Below are the code and all the weights of a small trained network. Each question names an input and a class and asks about switching units off, where a switched-off unit gives its printed mean instead of its output.

import numpy as np


def w(rows, s, z=0):
    codes = np.array(rows[::2]) - 128.0
    scale = np.full(codes.shape[1], s)
    scale[-1] = z or s
    return codes * scale


def f(y):
    return np.maximum(y, 0)


def log_softmax(a):
    a = a - a.max(-1, keepdims=True)
    return a - np.log(np.exp(a).sum(-1, keepdims=True))


def net(x, mask):
    res = np.array(x, float).reshape(1, 8) / 4 @ E
    y = f(res @ A[0][:, :-1].T + A[0][:, -1])
    res = res + np.where(mask, y, B[0][:, -1]) @ B[0][:, :-1]
    return log_softmax(res[-1] @ U[:, :-1].T + U[:, -1])


A, B = {}, {}
E = w([
[230,232,130,187],'x0',
[82,92,122,244],'x1',
[125,131,125,128],'x2',
[128,126,130,128],'x3',
[130,124,132,128],'x4',
[84,200,250,127],'x5',
[128,128,128,128],'x6',
[130,126,129,129],'x7',
],0.011)
A[0] = w([
[221,194,113,123,163],'N1',
[147,147,118,60,43],'N2',
[165,166,33,144,84],'N3',
[67,42,135,119,112],'N4',
[148,101,31,137,84],'N5',
[84,96,123,239,50],'N6',
[101,106,119,72,179],'N7',
[130,156,111,57,72],'N8',
[165,66,81,139,110],'N9',
[170,204,81,176,109],'N10',
[62,125,207,114,178],'N11',
[165,97,6,90,71],'N12',
[51,80,79,88,25],'N13',
[85,86,111,213,7],'N14',
[147,92,50,129,122],'N15',
[168,133,123,30,19],'N16',
[88,133,133,183,28],'N17',
[240,171,122,174,166],'N18',
[104,105,132,46,116],'N19',
[70,74,127,55,190],'N20',
[75,197,184,129,123],'N21',
[88,138,65,179,13],'N22',
[173,69,69,133,126],'N23',
],0.014,0.0015)
B[0] = w([
[109,129,55,178,240],'N1',
[201,60,88,48,177],'N2',
[97,122,148,118,195],'N3',
[101,125,83,178,221],'N4',
[119,182,172,78,197],'N5',
[240,40,116,91,224],'N6',
[146,128,105,185,176],'N7',
[205,113,107,82,176],'N8',
[67,169,181,85,185],'N9',
[69,104,80,160,220],'N10',
[81,185,167,105,210],'N11',
[120,176,178,88,218],'N12',
[43,125,80,151,210],'N13',
[234,94,97,88,206],'N14',
[98,165,217,122,190],'N15',
[228,112,120,85,197],'N16',
[193,99,139,78,176],'N17',
[60,107,70,196,248],'N18',
[136,97,77,152,185],'N19',
[65,100,49,179,216],'N20',
[114,167,255,120,209],'N21',
[140,111,116,80,171],'N22',
[102,183,195,102,193],'N23',
],0.0086,0.014)
U = w([
[75,126,90,199,254],'0',
[96,188,249,107,42],'1',
[236,92,121,98,80],'2',
],0.017,0.0024)

Each question gives the input, the list of numbers given to net, and the class t.
The units are the neurons (one row each of A and B). Each row of codes is followed by its name. A weight is (code - 128) times the scale printed after its matrix; where a second scale follows, it is the last column's (A, B and U).
mask holds one flag per neuron, in row order. A switched-off neuron (its flag False) gives its mean, the last column of its row in B, instead of its output. The means were averaged over made-up inputs and are rounded, as every weight is.
A unit's drop is (log p(t) with every unit on - log p(t) with that unit switched off) / (log p(t) with every unit on - log p(t) with every unit switched off).
The circuit of an input: a set's keep is (log p(t) with only the set's units on - log p(t) with every unit switched off) / (log p(t) with every unit on - log p(t) with every unit switched off). Starting from the 12 units with the biggest drops (on a tie, the unit counted first), units are removed one at a time, each time the one whose removal leaves the highest keep (on an exact tie, the one counted first), for as long as the keep stays at least 0.8.
units of the circuit, in order: the units of the circuit, biggest drop first
top k neurons: the k neurons with the biggest drops, biggest first
drop of u: that unit's drop, to one decimal
input [-7,-7,-7,-8,-3,1,-3,-3], class 0: units of the circuit, in order	N20
input [-4,7,4,-4,7,-6,4,6], class 2: top 2 neurons	N6, N14
input [7,-3,4,-4,-7,7,7,8], class 0: top 2 neurons	N1, N18
input [8,-7,5,-1,-2,-1,0,2], class 0: top 2 neurons	N18, N1
input [-8,-7,-1,-4,-1,-3,7,0], class 0: top 2 neurons	N20, N13
input [-2,2,2,7,7,-3,-3,-6], class 1: top 2 neurons	N18, N1
input [-4,5,-3,-6,1,6,-6,1], class 1: top 2 neurons	N11, N21
input [-3,4,-8,2,2,2,7,1], class 2: top 2 neurons	N18, N6
input [0,4,-1,6,7,-4,-5,5], class 1: drop of N16	0.1
input [4,5,1,1,-5,2,-2,3], class 2: drop of N6	0.4
input [8,-1,6,5,1,7,2,-1], class 0: drop of N1	0.2
